Below are the code and all the weights of a small trained network. Each question names an input and a class and asks about switching units off, where a switched-off unit gives its printed mean instead of its output.

import numpy as np


def w(rows, s, z=0):
    codes = np.array(rows[::2]) - 128.0
    scale = np.full(codes.shape[1], s)
    scale[-1] = z or s
    return codes * scale


def norm(h):
    return h / np.sqrt((h * h).mean(-1, keepdims=True) + 1e-5)


def f(y):
    return y / 2 * (1 + np.tanh(0.7978845608 * (y + 0.044715 * y**3)))


def log_softmax(a):
    a = a - a.max(-1, keepdims=True)
    return a - np.log(np.exp(a).sum(-1, keepdims=True))


def net(x, mask):
    res = np.array(x, float).reshape(1, 5) / 4 @ E
    u = 0
    for l in range(2):
        y = f(norm(res) @ A[l][:, :-1].T + A[l][:, -1])
        res = res + np.where(mask[u : u + 15], y, B[l][:, -1]) @ B[l][:, :-1]
        u += 15
    return log_softmax(norm(res)[-1] @ U[:, :-1].T + U[:, -1])


A, B = {}, {}
E = w([
[167,166,68],'x0',
[94,176,79],'x1',
[30,175,178],'x2',
[61,204,36],'x3',
[207,202,253],'x4',
],0.0037)
A[0] = w([
[190,95,68,125],'L0N1',
[76,111,133,111],'L0N2',
[91,115,132,95],'L0N3',
[208,135,108,96],'L0N4',
[145,137,116,99],'L0N5',
[132,143,93,126],'L0N6',
[153,91,186,116],'L0N7',
[125,159,79,113],'L0N8',
[92,99,143,111],'L0N9',
[197,158,93,23],'L0N10',
[119,160,136,101],'L0N11',
[254,123,103,38],'L0N12',
[142,116,147,118],'L0N13',
[140,134,107,113],'L0N14',
[87,224,121,4],'L0N15',
],0.013,0.003)
B[0] = w([
[192,130,122,236],'L0N1',
[119,81,104,163],'L0N2',
[117,98,109,138],'L0N3',
[184,73,155,198],'L0N4',
[133,118,125,124],'L0N5',
[128,166,141,152],'L0N6',
[128,145,197,205],'L0N7',
[136,176,165,173],'L0N8',
[113,89,142,151],'L0N9',
[131,52,157,164],'L0N10',
[132,144,113,134],'L0N11',
[196,3,178,253],'L0N12',
[131,133,153,138],'L0N13',
[138,133,130,132],'L0N14',
[79,234,94,198],'L0N15',
],0.023,0.0037)
A[1] = w([
[103,162,102,113],'L1N1',
[30,3,90,75],'L1N2',
[130,145,78,90],'L1N3',
[177,144,41,44],'L1N4',
[130,109,126,129],'L1N5',
[133,149,109,120],'L1N6',
[254,210,40,98],'L1N7',
[146,147,45,48],'L1N8',
[85,193,161,123],'L1N9',
[128,118,108,91],'L1N10',
[140,152,51,51],'L1N11',
[132,200,247,174],'L1N12',
[3,28,105,8],'L1N13',
[165,138,56,84],'L1N14',
[102,95,102,95],'L1N15',
],0.008,0.0016)
B[1] = w([
[172,93,149,144],'L1N1',
[19,82,78,229],'L1N2',
[175,122,130,130],'L1N3',
[205,154,106,142],'L1N4',
[124,145,127,138],'L1N5',
[145,111,119,126],'L1N6',
[144,134,4,215],'L1N7',
[199,134,124,141],'L1N8',
[135,72,214,179],'L1N9',
[135,134,127,119],'L1N10',
[194,123,122,141],'L1N11',
[31,147,197,253],'L1N12',
[117,42,62,196],'L1N13',
[189,151,118,139],'L1N14',
[121,129,116,131],'L1N15',
],0.017,0.0026)
U = w([
[204,163,53,115],'0',
[68,146,229,3],'1',
[102,127,178,190],'2',
[76,249,99,166],'3',
[37,60,59,101],'4',
[211,39,181,127],'5',
],0.014,0.0044)

Each question gives the input, the list of numbers given to net, and the class t.
The units are the neurons (one row each of A and B). Each row of codes is followed by its name. A weight is (code - 128) times the scale printed after its matrix; where a second scale follows, it is the last column's (A, B and U).
mask holds one flag per neuron, layer by layer. A switched-off neuron (its flag False) gives its mean, the last column of its row in B, instead of its output. The means were averaged over made-up inputs and are rounded, as every weight is.
A unit's drop is (log p(t) with every unit on - log p(t) with that unit switched off) / (log p(t) with every unit on - log p(t) with every unit switched off).
The circuit of an input: a set's keep is (log p(t) with only the set's units on - log p(t) with every unit switched off) / (log p(t) with every unit on - log p(t) with every unit switched off). Starting from the 12 units with the biggest drops (on a tie, the unit counted first), units are removed one at a time, each time the one whose removal leaves the highest keep (on an exact tie, the one counted first), for as long as the keep stays at least 0.8.
circuit, biggest first: the units of the circuit, biggest drop first
unit that matters most: the unit with the biggest drop
k most important neurons: the k neurons with the biggest drops, biggest first
drop when u is switched off: that unit's drop, to one decimal
input [-3,-8,8,5,1], class 4: unit that matters most -> L0N2
input [-5,0,1,4,0], class 4: circuit, biggest first -> L0N1; L0N7
input [5,6,-8,2,-5], class 0: circuit, biggest first -> L1N7; L0N1
input [-5,7,-5,5,-3], class 0: 2 most important neurons -> L0N7; L1N7
input [-2,0,4,3,-1], class 3: 3 most important neurons -> L0N15; L0N12; L0N10
input [4,7,-8,6,0], class 0: 2 most important neurons -> L1N7; L0N7
input [-1,-5,7,5,1], class 3: 2 most important neurons -> L0N15; L0N12
input [-1,1,-3,-5,-7], class 0: 3 most important neurons -> L0N1; L0N12; L0N10
input [5,0,0,2,-2], class 0: 3 most important neurons -> L0N7; L1N7; L0N1
input [1,-2,1,-6,-5], class 4: 2 most important neurons -> L0N8; L0N9
input [-1,-8,4,0,1], class 1: 2 most important neurons -> L0N7; L0N12
input [0,-3,8,5,1], class 3: drop when L0N15 is switched off -> 0.7
input [7,0,6,-3,5], class 1: drop when L0N1 is switched off -> 0.2
input [0,-6,5,-7,-4], class 1: circuit, biggest first -> L0N12
